Here is a tiny trained network, its code and every weight. The questions are about switching its units off for an input and a class, where a switched-off unit gives its printed mean instead of its output.

import numpy as np


def w(rows, s, z=0):
    codes = np.array(rows[::2]) - 128.0
    scale = np.full(codes.shape[1], s)
    scale[-1] = z or s
    return codes * scale


def f(y):
    return np.maximum(y, 0)


def log_softmax(a):
    a = a - a.max(-1, keepdims=True)
    return a - np.log(np.exp(a).sum(-1, keepdims=True))


def net(x, mask):
    res = np.array(x, float).reshape(1, 8) / 4 @ E
    y = f(res @ A[0][:, :-1].T + A[0][:, -1])
    res = res + np.where(mask, y, B[0][:, -1]) @ B[0][:, :-1]
    return log_softmax(res[-1] @ U[:, :-1].T + U[:, -1])


A, B = {}, {}
E = w([
[136,164,236,221],'x0',
[137,121,88,69],'x1',
[137,111,122,165],'x2',
[51,31,108,105],'x3',
[1,209,115,74],'x4',
[150,185,245,28],'x5',
[69,91,159,126],'x6',
[33,168,81,151],'x7',
],0.0057)
A[0] = w([
[117,128,130,174,50],'N0',
[150,141,119,128,143],'N1',
[126,129,122,136,4],'N2',
[76,158,102,151,74],'N3',
[159,101,106,162,116],'N4',
[166,229,174,135,62],'N5',
[133,184,122,138,69],'N6',
[97,164,120,147,87],'N7',
[91,128,167,184,170],'N8',
[164,101,135,106,52],'N9',
[149,89,141,228,155],'N10',
[44,157,109,172,105],'N11',
[151,107,140,169,81],'N12',
[104,129,153,90,103],'N13',
[117,147,5,146,94],'N14',
],0.017,0.0043)
B[0] = w([
[156,84,131,135,153],'N0',
[113,86,139,114,149],'N1',
[144,144,142,138,128],'N2',
[91,143,131,89,191],'N3',
[161,133,149,150,183],'N4',
[164,224,157,106,206],'N5',
[120,179,136,115,155],'N6',
[103,135,122,85,167],'N7',
[125,50,124,189,202],'N8',
[118,92,92,81,158],'N9',
[178,104,239,179,233],'N10',
[46,117,129,74,233],'N11',
[186,164,121,136,167],'N12',
[106,53,168,146,171],'N13',
[141,135,56,251,254],'N14',
],0.026,0.009)
U = w([
[98,214,52,128,161],'0',
[238,203,77,89,36],'1',
[221,215,232,93,137],'2',
[229,132,126,190,171],'3',
[78,121,150,103,166],'4',
[180,195,160,139,129],'5',
[177,184,98,98,6],'6',
[204,107,110,1,127],'7',
],0.0061,0.016)

Each question gives the input, the list of numbers given to net, and the class t.
The units are the neurons (one row each of A and B). Each row of codes is followed by its name. A weight is (code - 128) times the scale printed after its matrix; where a second scale follows, it is the last column's (A, B and U).
mask holds one flag per neuron, in row order. A switched-off neuron (its flag False) gives its mean, the last column of its row in B, instead of its output. The means were averaged over made-up inputs and are rounded, as every weight is.
A unit's drop is (log p(t) with every unit on - log p(t) with that unit switched off) / (log p(t) with every unit on - log p(t) with every unit switched off).
The circuit of an input: a set's keep is (log p(t) with only the set's units on - log p(t) with every unit switched off) / (log p(t) with every unit on - log p(t) with every unit switched off). Starting from the 12 units with the biggest drops (on a tie, the unit counted first), units are removed one at a time, each time the one whose removal leaves the highest keep (on an exact tie, the one counted first), for as long as the keep stays at least 0.8.
circuit, biggest first: the units of the circuit, biggest drop first
k most important neurons: the k neurons with the biggest drops, biggest first
drop when u is switched off: that unit's drop, to one decimal
input [-4,-1,-8,8,5,-5,3,-6], class 0: 3 most important neurons -> (N10 N14 N8)
input [5,-2,-5,4,8,-8,1,-5], class 4: circuit, biggest first -> (N11)
input [-4,-6,4,0,4,-5,2,-1], class 0: circuit, biggest first -> (N14 N11 N10)
input [2,3,7,5,0,-2,6,3], class 4: 2 most important neurons -> (N11 N14)
input [0,7,4,-1,3,2,0,-8], class 7: circuit, biggest first -> (N14 N10)
input [8,-5,3,5,-4,7,-4,-8], class 2: 2 most important neurons -> (N5 N14)
input [1,-4,-3,-6,7,-5,3,-4], class 0: 2 most important neurons -> (N10 N13)
input [-3,2,4,4,-2,-3,6,4], class 0: 3 most important neurons -> (N11 N14 N10)
input [-4,4,-3,1,-5,7,0,-4], class 7: circuit, biggest first -> (N14 N9)
input [-1,-6,5,-5,-8,1,2,-3], class 2: 2 most important neurons -> (N14 N10)
input [-1,5,4,-5,1,-5,-3,4], class 0: 2 most important neurons -> (N10 N8)
input [0,-5,-5,1,4,3,3,1], class 4: 2 most important neurons -> (N14 N13)
input [-7,4,3,2,6,-3,8,-6], class 0: 3 most important neurons -> (N10 N8 N14)
input [2,-6,6,-8,-6,7,7,6], class 2: circuit, biggest first -> (N5)
input [-7,4,7,8,1,3,3,8], class 0: 3 most important neurons -> (N14 N10 N8)
input [-8,-7,7,-1,3,-4,3,6], class 0: drop when N14 is switched off -> 0.5
input [-2,-4,0,-4,8,3,7,5], class 4: drop when N11 is switched off -> 0.1
input [4,-3,7,-6,-4,8,8,2], class 2: drop when N5 is switched off -> 0.7
input [2,4,-8,0,2,-1,-2,-8], class 7: drop when N11 is switched off -> -0.1
input [-4,5,-7,-6,5,-6,-1,-1], class 0: circuit, biggest first -> (N10)
